The rows lie along a hidden order. The number after each row says roughly how far along it the row is, from 0 to 10. A new part has a new order.
5,-7,-2,1,-3,-5,-1,1,-1,5,-5,19,-6,0,-2,6,4,0,-1,-1,5,-6,-7,0,3,5,-3,49,-11,-10,9,0,1,-4,-6,-4,3,11,16,9,2,-4,2,25,-10,8,5,-1,19,3,0,4,-2,-10,-1,0,7,1,-4,3,-28,0,-3,2,-2,1,-8,1,11,-1,5,1,-1,-3,0,1,5,-2,3,0,-20,3,-7,-2,-2,-1,-7,-2,1,3,3,-1,-5,1,-2,0,6,12,-1,-8,-6,0,3,-3,2,-19,3,0,-63,7,-4,2,5,0,2,-1,10,-2,-1,9,-3,3,-2,6,0,1,4,-5,3,19,-8,13,-1,2,13,-7,1,-1,-5,7,3,3,6,0,-10,-4,-17,-2,0,-2,6,-6,1,-1,-2	0
-2,5,-1,3,-2,0,0,1,0,3,1,-24,-1,-3,4,-1,5,1,-1,-1,2,-2,1,4,2,-1,2,-8,6,-4,-5,-1,1,1,-2,-2,2,-2,-1,1,-3,1,-1,9,2,0,0,3,0,2,2,-1,-1,-11,0,0,2,0,0,-1,-11,12,2,2,-5,0,1,2,1,1,-2,0,-1,-16,-1,2,-1,2,0,1,0,0,-3,1,-1,1,0,1,3,0,-1,1,-5,3,-1,0,-3,4,0,-1,-1,1,-2,-6,-1,2,0,4,-25,0,-2,2,2,1,1,2,2,-1,-1,-2,-2,-2,2,1,-1,2,-1,1,4,1,-2,3,3,1,-5,5,-1,-1,0,-4,0,1,0,1,-7,-1,1,-1,0,1,1,0,-3,-1,3	7
-8,2,-1,1,0,1,1,-3,0,2,4,-23,5,-3,2,-2,4,2,3,0,0,7,6,4,2,-4,3,-17,5,-2,-13,1,-5,0,3,-3,-3,-11,-12,0,0,0,-1,-23,4,-1,-6,5,-15,2,1,4,2,-1,0,1,-3,-1,5,-1,5,8,2,0,-3,-2,5,2,-1,1,-6,1,-1,-6,-1,1,-1,2,-1,-1,11,0,-2,2,0,3,8,2,8,-2,-3,1,2,3,0,0,-2,-5,0,5,5,1,-4,-1,-1,7,-2,0,52,-4,2,-10,0,0,-1,0,-5,0,1,-5,1,-5,3,-4,-4,1,-3,1,3,-6,1,-8,5,-1,-5,6,-1,1,-6,0,-1,-1,-1,2,1,1,7,2,-1,2,-3,2,-2,6,3	10
3,2,-2,2,-2,-2,-1,2,0,3,0,2,-5,-1,2,4,6,0,-2,-1,3,-5,-5,2,2,2,0,25,-1,-5,2,-1,0,-1,-5,-1,3,5,9,5,-2,0,1,17,-1,5,3,1,12,3,1,-3,-2,-14,0,0,4,0,-2,1,-12,8,-1,2,-4,1,-2,0,4,0,2,0,0,-11,0,2,1,0,1,1,-9,0,-8,0,0,0,-2,0,0,2,1,1,-5,2,-1,0,1,6,0,-3,-4,0,1,-4,0,-6,2,3,-52,4,-3,4,2,0,3,1,6,-2,-2,3,-3,0,0,3,1,0,2,-2,4,7,-2,11,0,1,3,-1,0,-1,0,0,-1,2,2,0,-11,-3,-5,-2,0,-1,3,-3,-2,0,0	4
1,-10,-1,2,-5,-3,-2,0,-1,8,-1,-5,-4,-2,0,1,-4,1,1,-1,5,-3,-11,3,3,3,1,31,-8,-13,3,-1,4,-3,-5,-3,3,8,6,8,2,-1,0,13,-13,7,6,0,13,2,1,2,-1,-6,0,0,4,1,-3,1,-26,8,-1,1,-1,1,-6,4,10,0,4,3,-4,-9,-1,2,4,2,2,3,-16,4,-1,-1,-3,0,-4,-2,2,2,3,-1,-10,2,-3,0,3,12,0,-11,-5,1,2,-5,2,-10,1,0,-63,1,-5,1,4,0,2,-1,9,-3,0,2,-3,4,-1,5,-2,1,1,-5,3,11,-8,17,1,2,-1,-1,1,-1,2,4,1,1,5,1,-11,-4,-12,-5,0,0,3,-7,1,-2,-2	2
0,2,-2,2,-3,0,0,1,0,4,2,-9,-3,-2,3,1,6,1,0,-1,2,-2,-2,2,3,-1,1,10,3,-3,-3,0,1,-1,-2,-2,2,-1,3,3,-2,0,0,8,6,0,1,0,4,2,1,-2,-1,-14,1,0,3,0,0,0,-13,8,0,2,-5,0,2,1,4,1,-2,0,-1,-14,-1,3,1,1,1,1,-3,0,-6,1,0,0,-1,1,6,0,0,1,-4,3,-1,0,-1,4,1,0,-2,1,0,-5,-1,-1,0,2,-31,1,-3,3,2,0,2,1,4,-1,-2,1,-2,-2,1,0,-1,0,0,0,4,4,-1,8,1,0,-4,2,-1,-1,1,-2,-1,2,2,1,-9,-2,-1,-1,0,1,1,-2,-1,0,2	6
0,-2,-2,3,-4,0,-1,0,0,7,1,-7,-2,-2,2,1,4,1,1,-1,4,-1,0,3,3,-1,1,11,-1,-6,-3,0,0,-2,-2,-4,1,0,3,3,1,-1,0,10,-4,2,2,2,5,1,1,2,0,-7,1,0,3,0,-1,1,-14,8,0,2,-3,1,3,0,5,0,-1,2,-2,-14,-1,3,1,1,1,2,-7,1,-4,0,-1,0,-1,1,6,0,0,0,-4,3,-2,0,1,4,1,-2,-2,1,0,-5,0,-1,0,0,-40,1,-1,-1,2,0,2,0,4,-1,-1,3,-2,-1,1,2,-2,0,1,-1,4,5,-1,12,2,0,-6,1,-1,-1,2,-1,-1,1,3,2,-8,-2,0,-3,0,2,1,-3,-2,1,0	6
-4,5,-2,2,0,1,1,0,1,2,3,-18,1,-2,2,-1,7,1,0,-1,1,2,6,3,1,-4,1,-9,6,0,-7,0,-3,-1,-1,-2,0,-7,-2,-2,-3,0,-1,2,7,-2,-1,3,-7,3,1,1,0,-8,0,0,3,-1,2,-1,-5,9,1,2,-6,-1,3,1,-1,1,-4,0,0,-12,0,2,-2,1,0,0,5,-1,-5,2,0,2,2,2,5,-1,-2,1,0,4,-1,0,-3,-1,0,4,1,0,-3,-2,-2,7,-1,2,5,-1,1,-3,0,1,0,1,-3,-1,-1,-2,0,-3,2,-1,-1,1,-1,1,3,-3,0,-1,4,0,-7,5,-1,-1,-4,-2,0,1,1,1,-4,0,5,1,0,1,-1,1,-4,3,3	8
3,-3,-2,2,-3,-3,-2,2,-1,6,-2,4,-5,-1,0,3,0,0,-1,-1,4,-6,-9,2,2,4,0,34,-7,-11,6,-1,2,-3,-6,-1,4,8,8,7,-1,-1,1,21,-9,7,5,0,14,2,1,-1,-2,-10,0,0,5,1,-2,2,-24,6,-1,2,-1,1,-7,3,8,0,4,1,-2,-9,-1,1,4,1,2,2,-15,2,-5,-1,-2,0,-4,-1,0,2,3,0,-10,1,-3,0,1,9,0,-8,-5,1,3,-5,1,-12,2,2,-63,2,-4,3,3,0,2,0,9,-3,-1,4,-3,3,-2,5,0,1,2,-4,3,14,-7,16,0,2,6,-2,0,-1,0,4,0,2,4,0,-11,-4,-8,-4,0,-2,4,-5,0,-2,-1	2
3,-7,-2,2,-4,-3,-1,0,-1,7,-3,9,-5,0,-1,6,3,-1,1,-1,5,-5,-6,1,3,4,-1,34,-10,-9,3,0,1,-4,-4,-3,2,7,14,7,2,-4,2,18,-8,7,3,3,15,3,-1,3,-1,-10,0,0,3,0,-2,2,-24,2,-3,2,-1,1,-2,1,8,0,3,1,-2,-8,0,1,4,-2,2,1,-16,3,-7,-1,-1,0,-4,-1,4,2,3,-1,-5,1,-2,0,6,7,0,-5,-4,-1,4,0,1,-13,2,-1,-63,4,-2,-1,3,0,2,-1,10,-1,-1,8,-3,1,-1,5,-1,-1,3,-5,4,11,-5,16,0,1,8,-5,0,-1,-1,7,0,2,5,3,-11,-4,-9,-3,0,-1,2,-5,1,1,-3	2
-7,5,-2,1,0,1,1,-1,0,0,4,-29,2,-3,2,-4,3,2,0,0,0,1,6,4,0,-5,2,-20,7,-3,-11,0,-3,1,1,-1,0,-7,-16,-4,-4,1,-2,-3,7,-1,-2,4,-10,3,3,0,1,-2,-1,0,0,0,2,-1,0,13,3,2,-4,-2,1,4,-5,1,-4,1,0,-10,-1,1,-2,3,-1,-1,9,-1,0,2,0,2,3,1,3,-1,-2,2,0,3,0,0,-4,0,0,2,3,1,-4,-4,-1,11,-2,4,25,-3,-1,-4,0,0,0,2,-5,-1,0,-7,1,-3,3,-2,-2,3,-3,2,1,-2,-2,-9,4,0,-6,7,-1,0,-4,-4,0,0,-1,1,-5,1,6,1,0,1,-2,2,-4,3,5	9

6,-19,12,2,-3,-7,3,24,-11,2,-1,2,7,4,1,9,4,-5,2,-5,8,21,-5,-24,-3,-4,0,7,6,8,-12,-7,-10,33,-14,12,-4,-7,0,9,18,-26,-1,6,-10,-4,2,-27,-4,-3,-1,-12,1,0,-4,1,24,1,-11,3,-10,-17,0,-13,2,30,5,-11,-4,-6,4,-22,-4,17,3,-3,-5,8,15,16,-25,7,28,11,-6,1,7,-3,-7,17,5,0,30,-10,5,-8,-6,-5,2,-3,-8,-4,-9,-5,-25,8,-11,-1,-22,2,-16,9,-5,5,15,35,-20,1,34,6,-14,-38,14,-13,8,-7,-1,31,-18,5,2,-2,1,5,0,0,6,16,-2,0,-31,6,14,10,-2,-2,1,-2,-4,-2,-13,-9,0,17,21,-1,10,-18,-10,-9,4,-7,-1,3,-11,10,4,4,29,13,-7,-7,4,10,-20,-9,4,-17,13,2,1,-7,21,-45,-4,-16,-2,-1,-25,-6,15,-10,1,-12,-8	9
2,-21,6,1,-1,-2,2,18,-10,4,-1,0,8,6,0,2,1,-4,5,-4,3,18,-5,-26,0,0,1,3,8,8,-11,-7,-7,19,-7,4,-2,-5,-4,2,21,-28,-1,10,-10,4,0,-13,-1,-4,-1,-8,0,-1,2,3,17,3,-6,3,-8,-6,-1,-9,1,35,6,-11,-2,-9,6,-21,-6,11,1,-2,-7,3,17,11,-21,1,14,11,-3,-3,1,-3,-11,10,6,6,18,-5,1,-8,0,-1,0,-5,-2,-4,-9,-3,-10,9,-10,-3,-7,3,-22,5,-2,3,8,37,-19,4,30,7,-9,-20,11,-5,7,-3,-1,25,-21,1,-1,-1,1,1,4,2,7,10,-2,0,-28,6,7,5,-1,0,-1,0,-7,-7,-6,-7,0,19,16,2,8,-13,-4,-5,1,-7,-3,4,-7,11,3,13,18,7,-8,-2,4,6,-15,-4,4,-18,11,5,1,-3,13,-50,-1,-13,1,-2,-25,-4,9,-8,1,-12,-6	8
0,-22,-3,0,-1,-3,3,31,-13,5,0,1,3,3,-2,3,0,-6,7,-6,3,33,-7,-36,-2,0,0,4,8,3,-13,-4,-10,15,-11,7,1,-7,-3,1,22,-29,-3,7,-12,6,-1,-11,1,-5,-3,-13,3,-1,0,5,17,3,2,7,-7,-2,-2,-12,8,37,10,-9,-3,-6,7,-20,-6,5,2,-3,-5,1,28,9,-20,4,10,14,2,-8,3,-5,-18,1,3,7,20,-4,2,-3,3,6,-1,-5,-4,-3,-7,-3,-7,4,-14,1,3,6,-25,4,-4,-2,11,25,-23,3,22,6,-10,-10,5,-3,11,-3,-10,26,-19,1,-4,-3,1,-2,6,3,6,10,-2,2,-20,5,10,8,1,1,-3,-1,-6,-8,9,-5,1,24,18,3,9,-5,3,0,6,-8,-5,5,4,10,4,18,16,8,-16,-2,7,1,-15,-2,7,-13,10,1,5,-1,10,-41,-1,-10,-3,-3,-20,-4,5,-9,0,-14,-4	8
-9,13,-25,-2,4,15,-6,-37,21,-2,-1,-4,2,-1,-9,-18,-2,11,6,6,-8,-47,9,32,7,-2,4,-6,-7,-11,17,4,18,-49,36,-18,8,12,-5,-9,-21,27,3,-9,27,1,0,45,12,3,-3,27,-2,-5,7,-5,-35,5,9,-6,18,12,-4,15,-22,-30,-14,12,5,5,-2,20,1,-14,-6,3,0,-2,-16,-12,49,-6,-12,-16,-2,-4,-21,2,3,-25,-1,1,-48,18,-16,16,4,13,0,0,4,3,16,3,12,-11,13,-9,40,-7,4,-15,8,-6,-30,-18,18,1,-51,-3,24,63,-29,20,-15,9,12,-45,22,-9,-3,6,-3,-31,1,4,-13,-26,-6,1,42,-1,-31,-12,-2,-1,-1,4,5,6,8,4,-3,-25,-22,1,-15,33,9,14,-13,11,5,0,2,-16,-9,15,-31,-7,24,6,-5,-14,37,12,-1,16,-24,-1,-5,6,-10,20,10,24,9,4,24,9,-12,13,8,10,5	0
0,-27,14,2,-1,1,3,11,-11,3,-2,-1,12,8,2,-1,1,-1,5,-3,1,14,-2,-24,3,0,2,4,5,10,-6,-8,-4,15,-1,0,-6,-4,-5,0,15,-32,-1,11,-3,2,0,-3,-1,-5,0,-8,-3,-1,5,2,16,5,-7,0,-8,-6,0,-5,-8,27,2,-11,0,-9,4,-21,-6,12,3,0,-8,1,13,11,-4,-2,15,2,-5,-1,-4,-2,-12,9,7,8,9,-4,-2,-7,-2,-4,0,-7,3,-4,-1,-3,-10,9,-7,-7,-32,0,-17,3,-6,8,6,46,-22,6,14,6,-3,-17,12,-2,1,1,4,27,-17,1,2,1,1,-8,3,3,4,11,-3,-3,-28,7,7,0,-3,0,1,1,-3,-6,-16,-8,0,18,13,2,7,-16,-8,-3,-3,-8,-1,2,-17,10,1,13,14,5,-1,-1,2,3,-12,-5,4,-24,2,9,-2,-4,24,-39,1,-10,2,-2,-17,-6,10,-3,2,-8,-5	8
7,-15,12,2,-3,-7,4,18,-13,3,0,2,6,5,3,9,2,-6,1,-6,7,29,-6,-34,-2,0,-1,7,6,10,-12,-5,-11,37,-18,10,-5,-6,1,8,21,-29,-1,10,-18,-2,1,-30,-5,-4,0,-15,0,1,-4,3,22,0,-11,3,-12,-12,1,-14,6,25,10,-16,-4,-8,2,-18,-2,15,4,-3,-4,5,21,16,-30,4,24,8,-3,2,8,-2,-6,17,5,1,31,-10,7,-11,-7,-15,1,-2,-5,-4,-10,-3,-14,11,-10,2,-32,1,-11,11,-6,6,16,34,-21,0,38,5,-12,-55,19,-11,9,-6,-3,20,-18,7,3,-3,2,17,0,-1,7,14,0,0,-37,5,19,10,-1,-1,3,-3,-7,-4,-12,-7,1,10,17,-1,11,-25,-10,-10,5,-10,-2,2,-8,11,5,1,23,11,-12,-6,3,9,-22,-9,3,-17,16,3,0,-9,18,-43,-6,-18,-4,-2,-23,-6,13,-10,-2,-13,-9	10
-5,12,-15,1,3,12,-5,-47,16,-3,-1,-3,3,-5,-5,-9,2,9,5,8,-5,-44,6,24,1,-3,2,-5,-5,-9,13,2,14,-39,27,-13,3,9,-3,-7,-18,29,3,-6,24,-3,1,36,11,5,-2,18,0,-4,3,-6,-23,2,6,-7,16,11,-2,28,-19,-32,-12,9,3,8,-1,14,-1,-7,-5,1,-3,3,-15,-14,42,-2,-9,-12,-7,-5,-20,1,6,-24,-4,1,-31,12,-13,19,5,13,0,1,0,6,8,0,11,-10,10,-6,34,-4,7,-11,4,-7,-25,-9,21,2,-41,1,16,63,-26,19,-16,10,10,-34,9,-10,0,4,-2,-24,0,5,-8,-17,-4,-1,40,-5,-27,-8,-1,-1,-2,3,3,7,4,6,-3,-21,-17,2,-13,25,6,11,-11,12,2,-3,-5,-10,-8,6,-25,-15,25,4,-3,-12,35,15,-1,17,-18,-5,-2,7,-3,27,8,23,8,5,18,9,-8,13,6,13,6	2
-4,2,6,0,-1,8,-2,-26,2,-1,-1,-2,6,1,4,-10,3,5,2,6,-4,-26,1,13,2,-1,0,-6,-2,-3,5,-2,1,-27,16,-8,-11,3,0,-10,-7,16,1,-3,9,1,0,25,6,3,4,-1,-3,0,7,-1,-8,-2,10,-4,4,5,1,6,-5,-18,-7,4,2,5,-3,4,-2,-8,2,1,-5,1,11,-10,21,-9,-14,-8,-4,6,-16,2,1,-20,-4,6,-13,10,-9,11,6,8,-1,-2,8,4,8,1,18,-5,7,-1,22,-2,-2,-11,-3,-4,-17,-6,10,3,-37,0,6,22,-2,10,-16,12,5,-27,-5,1,3,1,-2,-12,-2,5,7,-10,-1,-5,19,-1,-17,-10,1,2,-3,4,8,-1,-3,4,-2,-2,-9,2,3,12,2,3,-4,7,-5,-4,-8,2,-5,4,-16,-17,7,6,-2,-7,13,9,-4,7,-7,7,3,9,0,16,0,5,6,1,13,0,-10,9,4,5,5	5
-5,9,-2,1,2,13,-3,-44,9,-3,-1,-4,-2,-6,0,-9,1,6,3,8,-5,-41,4,23,0,-2,1,-7,-6,-7,7,1,8,-33,18,-11,-1,7,-2,-9,-17,29,1,-7,8,1,-1,30,8,5,2,13,0,-1,6,-3,-28,0,8,-6,8,8,0,12,-11,-30,-8,7,3,8,-1,15,-2,-10,-1,1,-4,0,-8,-11,28,-4,-15,-9,-3,0,-16,3,7,-22,-4,2,-21,10,-7,13,9,10,-1,2,5,5,11,1,16,-11,9,-3,29,-4,7,-10,3,-5,-20,-13,27,2,-43,1,13,63,-17,16,-16,14,6,-32,11,-6,0,2,-1,-16,0,4,-3,-14,-1,-4,34,-3,-23,-11,1,2,-2,4,7,4,4,8,-2,-14,-16,2,-10,17,5,7,-8,11,-1,-5,-3,-4,-6,2,-24,-17,13,5,-2,-10,23,11,-3,15,-9,-1,0,11,-6,24,6,17,5,2,18,4,-12,12,3,12,9	3
6,-15,14,1,-3,-8,5,31,-8,3,0,2,4,4,4,10,1,-7,0,-6,7,30,-7,-28,-3,1,-2,7,6,9,-14,-6,-11,31,-20,11,-6,-8,2,8,22,-29,-3,9,-18,0,1,-28,-7,-4,1,-20,1,2,-3,4,27,0,-7,5,-10,-10,2,-13,13,31,11,-13,-3,-7,2,-19,-1,17,4,-2,-3,3,20,14,-32,4,19,11,0,2,11,-3,-8,20,4,1,33,-9,9,-11,-5,-8,1,-2,-4,-4,-13,-4,-15,11,-11,2,-31,4,-9,9,-6,5,21,31,-21,1,40,4,-17,-49,18,-14,10,-8,-6,44,-17,7,1,-3,2,19,0,-1,6,14,1,0,-32,4,19,9,-1,0,1,-3,-6,-5,-10,-7,2,25,17,-1,12,-24,-8,-10,7,-12,-2,2,-4,8,6,0,27,13,-15,-5,4,12,-35,-9,1,-14,16,3,2,-6,14,-27,-6,-16,-5,-3,-21,-8,11,-12,-3,-13,-4	10
0,-14,-3,1,-2,3,1,10,-2,2,-1,0,9,4,-2,-3,4,-3,9,-2,2,4,-5,-23,-1,-2,1,2,4,2,-10,-6,-4,4,0,-5,-4,-2,-5,-1,9,-15,-1,6,-2,1,1,6,5,-1,-1,-6,1,-4,1,2,15,3,1,3,-3,-3,-3,-3,-5,18,-1,-7,-3,-4,3,-14,-5,9,0,-2,-9,8,21,6,-3,0,10,4,-7,-4,-9,-2,-13,-7,3,5,9,-1,3,5,2,5,0,-6,-4,-1,-10,-4,-9,3,-6,-4,4,3,-22,-7,-8,-3,-2,37,-14,4,9,7,-7,14,6,-2,-3,2,1,12,-18,1,0,0,-1,-16,2,4,6,4,-5,1,-11,5,-2,3,-1,-1,-5,2,-4,-4,-1,-6,-1,12,15,3,4,0,-1,1,-3,-2,-4,2,-13,7,-1,20,6,0,0,-2,4,1,2,4,4,-9,3,-2,4,1,16,-37,1,-4,3,0,-12,-4,7,-4,5,-8,-1	7
